In the rows, zero is written as 128.
Each row is followed by its class.
[156 129 150 114 157  95 163 118 102  95 114 120 108 162 150 111 128 138
 129  97 173 156 151 117  98 115 100  95 126  76 117 102 125 175 173  95
 117 145 146 114 183 136  87 139 196 148] : Z_186
[128 150 147 121 132 143 107 115 155 126 155 150 115 155 159  92 129 137
 154  95 182 174 146  97 145 125 124  85 131 173 108 192 121 178 143  95
 104 179 136  97 143 120 101 136 121 134] : Z_290
[ 97 132 168 109 139 141 123 137 138 168 101 130 114 105 127 129 127 152
 120 113 137 104 148 167 148 136 158 136 134 165 112 110  58 142 100 145
 111 126 123 111 122 112 178 118 134 136] : Z_513
[122 151  79 126 145 155 100 120 139 143 125 141 147 118 141 112 142 134
 160 134 139  81 121 111 133 139 146 131 127  87 113 155 107 135 102 134
 158  95  97 119  89 139  90 154 160  79] : Z_984
[149 136 143  94 143 166 150 140 154 146 126 124 100  70  93 161 106 126
 130 167 168 106  84 138 137  93 153 114 145 105 157 171 172 135  89 163
 109 129 120 137 103 135 120 103 109 103] : Z_474
[136 151 126 137 120 116 152 126 128 128 122 121  83 159 135 122 128 135
 163 138 108 102 139 131 161  66  93 102 138 132 146 109 101 134  90 125
 106  84 105 155  44 211  93  97 131 121] : Z_474
[115 107 139 124 129 107 126 163 133 155 154 120 111 120 142 140 154 139
 133 111 129 111 116 106 145 108 130 111 121 107  93 108  98 102 136 108
 157 142 112 113 130 132 153 132 140 147] : Z_879
[151 128  87 123 128 118 145 125  86  97 121 118 131 149 139 106 141 124
 148 158 124 112 158 143  93 132 105 152 127 117 130  95 111 109 127 149
 141 115 114 148 120 134 133 108 163 103] : Z_144
[124 143  77  97 113 125 113 131 188 133 126 140 113 167 116  97 151 116
 127 106  98 118 120 100 125 174 108 147 163  78 159 137 126 112 132  95
 125 171  87 163  88 162  86 142 153  95] : Z_190
[103 168 162 141  64 149 188 137 125 101 146 122  55 161 112 122 131 136
 181 123 142 135 146 131 179  60  95 119 135 111 153 152 142 145 114 115
 104  87 100 144 101 174 195 146  94 129] : Z_474
[110  83 146  91 114 122 118 112 141 209  81 127  98  89 115 175 120 127
  81 136 168 113 115 151 143 129 138 130 132 172 130  82  88 121 105 174
  92 142 109 138 132  95 134 107  99 152] : Z_186
[111 146  94 155 204 116 156 135 135 103  72 130 146 140 103 195 153 114
 165 135 157 143 114  72 151  56  77  87  77  41 131 174  97  78  90 176
 116 106  97 155 135 159  66 134 157  95] : Z_364
[123 155 163 109 136 152 143 112  90 155  89 126  72 129 146 169 117 141
 159 161 126 105 137 161 144  92 136 112 145 129 157 112  78 138  88 150
 114 140  79 102 112  89 138  95 134 107] : Z_984
[133 108 119  91 115 135 136 109  91 101  85 112  93 120 162 139 128 106
 112 130 109  96 146 116 140  92 123 113 121 121 133  99 141  72 138 142
 157  81 121 126 114 118 115 108 168  99] : Z_186
[141 147  78 130 156 112 121 113 114 128 156 126 168 151 103 135 140 129
 150 132 142  96  79 110 115 153 136 118 138 113 118 146 178 125 117 126
 126 163  67 137 110 140 100 123 155 130] : Z_190
[120 170 100 151 140 128 127 167  87 114 151 123 139 171 115 105 133 123
 214 130 161 156 145  73  89  98 110 173 113 131 159 183 252 123 159 112
 120 201 117 127  94 204 202 100 105 159] : Z_190
[149 178 156 134 124 143 120 132 120  88 187 155 139 143 137 141 138 132
 130 130 136 116  98 156 110  95 160 118 149  68  90 138 126 169 148 106
 152 117 128 117  99 117 163 135 155 112] : Z_513
[100 171 159 118 120 153 123 123 167 154 135 157 125 133  98  70 171 161
 128  80 164 133 143 150 189 142 136 120 118 110 128 167 106 135  90 136
  82 151  76 120 150 171 119 157 147 133] : Z_190
[149 101 119 106 104 115  92  71 106 126 111  98 108 103 152 108 148 124
 146 115 139 111 117 131 120 139 115  96 153 122 139  86 137 165 116 126
 103 157  94 127 132  95 125 144 130 138] : Z_474
[146 118 141 143  80 158 152 107 125 130  77 130 120 102  99  82 121 145
  88 142 125 155 169 170 140 174 120 136 127 109 162 125 144 139 124 148
 116  92 150 105 130 126 128 139 127 146] : Z_190
[141 129 177 151 149 128 106 135  95 150 183 119 149 133 169 126 123 144
 112  79 178 154 152  88 116 139 156 117  78 174 112 108  98 162 147 145
 110 188 119 104 208 115 163 122 121 173] : Z_984
[ 89 139 136 140 112 145 169 119 144  70  52  82  86 141 150 153 135 143
 107 144  98  69 166 165 134  99  85 122 132 158 155  82  67  90 100 110
 154 158  93 140 129 110 125 143 155 107] : Z_474
[118 154 123  83 105 145 131  92 129 112  87 121 108 159 131  87 138 131
 135 117 101 116 109 174 102 125 109 120 136 159 140 125 121 128 137 116
 122 154 119 129 112 121 103 115 151 118] : Z_186
[126 196 116 149 130 142 123 119 121 136 119 136 108 202 138  93 102  97
 145 150 129 180 103  81 164  94 129 104 125 113 169 178 149 110 165 144
 114 178  73 141  69 179 123 108 153 128] : Z_984
[131 144 114 156 144 151 110 112 132  92 137 130 114 159 145 177 142 124
 153 128 146 109 129 102 139  77 133  78 114  84 107 138 118 128 129 132
 156 145 131 126  79 172  85 139 133 121] : Z_879
[143 187 124 151 160 139 110 114 155 105 170 151 138 150 157 153 158 127
 150 100 152 108 131 111 127 116 124 117 106 128 110 121 119 118  92 126
 144 130 147 134 120 155  88 142 109 122] : Z_190
[101  69 102  98 119 119 148 127 146 170  96  90  90 131  95 159 136 120
 113  94 124 112 107 106 123 173 130 132 145 154 155  99 126  78 106 185
  81 213  91 138 130 114 148 111 144 108] : Z_364
[126 162 127 133 159 139 144 133 127 143 105 145 122 130 135 123 127 131
 139 137 122 117 154 141 129 130 114 138 111 114 132  81  50 130 116 117
 155  97  92 147 138 128 146 125 164 115] : Z_984
[134 100 123 133 118 114 123 143 123 148 106 101 122 119 145 136 139 126
  72 120 104 136 120 114 119 150 129  94 114 122 119 103  74  87 138 140
 131 180 157 125 111 149 113 139 136 169] : Z_364
[105 130  77 187 184 103  91  81 147  83  95  92 159 155 152 142 148 124
 151  52 103 118  95 101  90 211 106 140  95 184 111 110 141 158 119 136
 117 208 174 142 151 197  92 117 120 143] : Z_474
[125 144 135 120 110 154 167 141 141 151  89 129  89  84 133 106 129 152
 128 141 150 112 145 159 112 128 118 134 134 168 149  99  95 102  91 147
 147 176 132 121 132  95 175 133 132 131] : Z_190
[139 142 155  90 110 155 128 152 192 168 120 130  93 142  90 142 156 116
 143 124 134 129  83 138 140  65 115  91 155  60 153 140 133 105 116 123
 119 146  73 153  55 141 116 158 145 106] : Z_364
[145 137 137 159 135 121 116 107 113 123 162 141 130 148 150 143 138 141
 136 123 128 140 109 126 165  85 127  82 112 104 100 124 115 132 122 154
 152 136 149 101 117 103  66 142 122 132] : Z_986
[127 156 164 140  87 147 159 169 100 117 146 110 114 158 130 156 140 113
  92 141 141  95  97 117 180  84 155 181 138 140 169 141 161  63 103 181
  89 101  78 151 113 164 172 104 115 116] : Z_474
[145 134  83 164 141 144 139  93 132 129 127 132 136  98 121  95 139 120
 125 132 109 119 145 144 164 107 130 145 122  97 118  80 112 139 110 140
 187  47 158 131 104 131  89 152 164 103] : Z_986
[166 104  68  86 148  92 131 133  89 158 124 132 143  62 114 101 113  92
 145 155 117 117  98  90  91  82 126 139 153  77 149 148 149 140 122 169
 123  94  90 162 112 134 128  85 172  82] : Z_189
[156 130 121 159 180 109 138 134  63 104 125 113 127 159 168 170 104 145
 157 162 126 108 153 102  96  94 117 106 116 130 143  86  98 130 128 108
 157 127  87 115 138  98 142 122 185 109] : Z_984
[ 99  85 139 128 131 134 121  83 116 145  86  85  82  78 132 186 116 113
 120 138 131 111 167 122 170  88 125  97 119 174 133  98 144 117  89 170
 118 104  96 147 139  77 137 115 111 115] : Z_474
[129 129 120 115 122 139 128 133 175 201 133 150 120  90 108 105 146 122
 189  70 137 138  91  87 181 110 106 126 114 103 149 166 164 152 104 144
 101  85  82 159 125 158  97 160 114 106] : Z_186
[161 156 144 160 139 155 101 152 179 132 126 158 143 136 140 141 132 149
 126 137 135 133 115 133 103  96 119 104 122 102 125 113  69 165 128 114
 169 137 158 125  71 131 121 159 140 111] : Z_513
[158 168 115 159 106 161 144  87 120 129 163 159 118 146 116  93 135 134
 129 123 135 167 121 107 158 105 119  94  91  99 150 163 139 154 101 172
 100 107 125 127 120 166  45 122 131  95] : Z_984
[139 118 124 173 134 118 114 142 154 183 153 161 133  96 130 120 129 150
 165  81 128 130 137  86 142 151 103  99 100 149 128 112  94 176 114 131
 149 151 125 122 116 185 152 139 122 121] : Z_189
[190  97 173 123 140 126 132 147 122  92  96 119 119 116 167 131  85 129
  68 133 119 150 146 144  69 131 131 113 138 175 162  96 125 121 154  99
 124 179 146 140 153 118 109 118 164 153] : Z_290
[117 124 122 145 121 115 130 120 103 113 122 128 122 137 129 125 103 133
 128 136  91 133 128 141 119 119 136 126 129 129 119 128 104 131 145 117
 139 114 137 129 113 154 163 129 149 147] : Z_879
[121 115 164 175  93 144 131 136 131 101 126  96 116 111 167 184 108 123
 105 118 140 122 164 141 119 146 161 192 154 184 154 115 107 148 133 110
 119 104  96 132 139 101 199 106 122 106] : Z_290
[133 114 154 135 126 125 164 131 111 185  59 120  85 147 106 131 126 147
 116 125  80 155  96 147 172 129 101 117 111 158 176  70  86  85 102 179
 128 180 116 129 134 115 104 119 137 153] : Z_986
[167 141 115 116 112 168 109 121 103  96 106 150 136  96 137 145 139 148
 119 173 168 103 120 128 107 125 132  74 124  65 136 151  98 141 122  99
 163 157 117 118  97 136 115 150 126 148] : Z_190
[114 134 142 164 119  88 143 113 106 149 133 104 137 127 126 181 133 102
  78 104  94 106 106 135 147 158 140 165 120 153 119  82  94 115 110 174
 117  95 138 124 160 148 150 127  96 159] : Z_189
[ 87 169 177 114  93 153 170  92 121 113 150 121  77 137 113 203 125 132
 156  80 149  89 127 149 150 148 159 156 125 163 131 123 131 109  68 168
 112 139  72 103 150 150 153 128 122 104] : Z_290
[111 154 145 110 109 117 162 133  88 160 141  86  60 200 142 153 154 130
 129 109 150 110 116 131 164 101 155 141 169 143 135 112  86 155 123 131
  65 146 102 123 115 162 136 110 129 151] : Z_186
[134 128 120 138 116 143 119 116 146 147 126 133 134 127 113 139 135 118
 107 115 139 119 109 131 144 140 145 131 149 134 137 139 156 133 114 145
 103 134  79 172 112 123 116 126 131 126] : Z_190
[150 116 154 165 109 121 144 179 135  96 121 135 123 149 158  81 106 135
 104 110  93 193 125 117 118 168 110 138 131 162 144 154 116 150 200  63
 130 176 167 104 143 163 193 108 125 175] : Z_290
[162 159 145 112 161 128 109 107 144 111 164 129 134 161 134 128 126 119
 140 111 138 133 115 133 124 127 135 100  96 135 112 131 111 115 109 158
 120 115 154 133 131 170  86 147 118 139] : Z_144
[131 144 140 145 152 112 121 114  96 138 148 126 137 146 137 148 125 134
 124 134 130 149 136 120 124 137 138 124 112 140 121 120 125 133 136 115
 128 139 145 114 158 120 114 133 132 157] : Z_879
[148 145 155 127 145 160 124 108  89  71 123 181 161 149 130 115 142 131
 133 114 200 125 119 119 126  76 136 117 127  88 116 161 185 162 145 152
 122 159  99 102 142 117 147 106 205  93] : Z_513
[140 148 105 151 139 140 149 123 115 146 122 119 110 134 124 156 127 136
 158 148 123 107  81 122 122 141 140 148 145 126 176 135 155 124  93 127
 127 123  62 137 116 104 124 115 176  58] : Z_984
[154 167 144 137 190 122 142 132 139 176 117 149 170 122  91 133 118 149
 138 122  99 148  88 146  83 113 107 121 102 140 126 104 125 162 100 138
 153 155 135 143 157 100  87 172 177 133] : Z_513
[133 118 177 125 113 135 139 162 132 136 129 124  93 125 160 155 133 137
 128 104 164 125  80  92 147  86 146 120 165 140 151 179 140 161 133  81
 102 165 107 122 129  99 168 126 140 120] : Z_513
[121 112 164  89 115 140 111 119  92 166 132 124  93 121 144 137 132 150
  98 117 156 119 139 115 148 136 163 109 112 142 136 135  71 136 100 145
  90 152 111  97 160 129 125 122 117 146] : Z_984
[100 159 118  93 112 126 127 145 123 142 123  90  80 135 148 138 144 113
 152 130 109  95 111 135 140 140 143 146 142 121 140 107 111  80 145 110
 133 144  94 123  89 150 180 102 108 135] : Z_186
[109 156 140 142 121 106 150 127 117 154 135 141 124 148 136 120 138 131
 117  99  94 143  94 102 153 162 111 154  92 125 131 125 117  95 118 141
 135 142 123  94 164 152 120 119 140 132] : Z_984
[108 139 156  91 139 156  97 110 140 157  95 124 120  83 152 148 118 109
 136  89 138 101  72 114 154 165 178 121 135 179 143 160 155  89 100 174
 104 184  96 127 134  82 149 121 116 118] : Z_513
[140 139 134 121 141 135 133 113  99 126 136 120 118 142 145 137 120 147
 138 123 153 121 122 110 126 151 139 102 140 144 124 149 144 166 111 142
 115 155 138 115 152 104  98 144 151 111] : Z_474
[115 135 124 104 163 130 142 143 125 164  90 118  91 160  89 151  98 129
 130 145  94 171 101 120 114 152 135 118 134  99 169 174 131 142 134 130
  92 179  99 160 147 127 105 128 147 116] : Z_984
[117 118 136 107 125 138 110 121 157 173 121 153  98 101 128 113 146 128
 115 123 164 150 161 112 152  75 119 107 114 131 121 130  79 113  95 155
 109 127 176 103 100 149 137 139 115 129] : Z_364
[142 157 106 138 129 127 130 129 126  75 153 120 146 169 131 110 129 137
 141 124  97 100 119 139 115 134 132 118 143 120 138 155 152 108 126 113
 118 125  80 144 102 138 112 124 154 106] : Z_190
[148 140 178 135 105 100 145 119 156 105 126 143 133 111 180 132 133 126
  92  82 139 129 129 128  96 170 110 181 137 121 127  87 116 126 132  85
 169 120 132  94 166 124  96 124 197  98] : Z_290
[148  89 133 148 138 120 106 131 124 133  87 117 155  71 129 141 133 130
  78 138 106  91 139 136 116 110 117 103  94 139 132  88 120  95 118 127
 178 103 120 123 118 149 119 128 161 126] : Z_189
[168 155 160 139 122 145 145 121  93  78 139 133  93 179 125 156 125 144
 158 159 156 148 134 160 119 106 120  94 130  86 158 127 103 158 134 140
  98 193 110 122 131 156 165 141 117 149] : Z_144
[121  83  97 148 113 127 109 136 106 130 102 113 139  93 119 143 141 111
  92 148 111 128 124  72 166 125 120 158 104 107 152 143 190  82 125 156
 140 100 125 127 136 144 151 132 123 113] : Z_474
[141 147 105 158 102 186 174 122  94 104  78  99 131 131 114 130  91 141
 133 136  84 121 135 148  94 141 121 118  95 166 174 112 128 129 144 176
 158 159 100 156 120 130 136 133 155 116] : Z_186
[103  79 135 149 118 141 101 151 143 134 113 127 119 103 115 142 132 151
  88 116  82 134 139 137 159 110 146 153 107 122 142 143 108 118 123 127
 143 128 163 126 131 149 139 149 109 128] : Z_986
[111  92 106 125 124  88 140 156 135 190  95 130 107  90 110 133 130 128
 137 132 113 138  92 108 137 124 100 168 115 119 150  93 119  84 117 126
 159 148 134 147 119 139 147 129 113 152] : Z_986
[118 151 179 121 112 146 156 136 138 138 129 143 103 106 130  98 129 150
 129 124 152 106 191 209 128 148 137 153 147 147 114  49  81 143 125 128
 126 112 128 109 126  86 215 110 132 135] : Z_513
[110 145 135 147 124 146 119 124 176 103 135 160 111 164 145 138 142 133
 143 104 158 135 124 113 112  86 106 135 123 156 137 134 127 119 127 115
 136 188 142 136 134 124 141 143 134  98] : Z_879
[135 125 192 103  73 144 124 168 180 177 132 116 120  88 145 161 146 121
  46 104 118 111  72 138 151 186 166 163 143 119 117 121  76 106 130 110
 160 138 132  86 131 131 132 146 103 162] : Z_290
[127 141 168 148 136 145  88 106 134 156  98 143 120  94 176 133 134 135
 121  93 156 124 148 139 151 151 168 150 148 150 133 122 102 177  99 138
  99 117 159 111 115 127 133 134 132 122] : Z_513
[113 126 151 120 136 115 128 109  83 155  67 122  93 102 138 129 144 132
 172 126  99 139 127 161 159 114 118  93 122 100 112 117 103 119 111 153
 116 108 127 113 130 121 129 125 118 169] : Z_879
[159 145  94 138 109 135 127 100 162 108 176 163 111 191 129 119 136 101
 146 107 121 153 111  81 126  93  99 140 143 160 147 128 154 145 124 102
 132 107 118 149  90 156  99 121 150  69] : Z_290
[147 133 121 107 135 115 118 111 140 131 134 129 159 141 110 128 130 111
  75 115  91 106 102 146 109 158 136 132 130 129 119 106  73 132 119 149
 128  77 143 139 150 124 101 144 133 119] : Z_189
[152 101 111 134 134 104 144 164 124 120 155 134 115 115 141 104 127 156
 169 101 111 105 164 123 121 153  94 116 116 140 133  93 105 138 101 127
  89  95 137 179 129 173 128 123  95 134] : Z_474
[111 124 124 170 120 110 133 122 151 111 103 110 153 123 136 139 128 128
 121 117 104 112 127 148 116 166 109 153 116 152 143 103 118  70 118 139
 125 119 119 116 108 125 152 113 137 115] : Z_364
[129 128  76 104 114 122 145 188 139 165 151 108 126 145  99 119 113 110
 167 151  76 110 110 109 139 128 119 142 132 113 153 154 193  64 147 154
 112  86  87 176  73 137 116 126  83 117] : Z_186
[149 117 100 107  92 148 135 127  95 105 105 144 111 146 140 117 118 130
 129 171 112  95 101 123 116 102 121 135 153 106 163 161 124 133 131 110
 123 117 109 113  70 145 126  85 133 102] : Z_984
[124  68 127  98 153 116 112 155  90 167 116 118 115 109 133 169 137 139
  42 130  95  95 168 109 140 107 169 117 127 119  90  95  70 126 108 137
 135 112 163 136 136 130  95 158 165 145] : Z_513
[146 138 133 198 136 128 140 123 111 110 178 128 131 136 144 163 103 116
 131 116 126 127 100 125 150 109 164 166 144 154 148 106 165 149 141 121
 142 130 116 150 111 139 173 105 136 122] : Z_986
[139 128 208 147 141  84 103 161 166 138 115 147 119 103 197 141 169 120
  89  89 144 160 123 124 154 104 108 151 132 103 103 104  71 132 139  55
 139 120 157  92 167 145 133 145 130 174] : Z_290
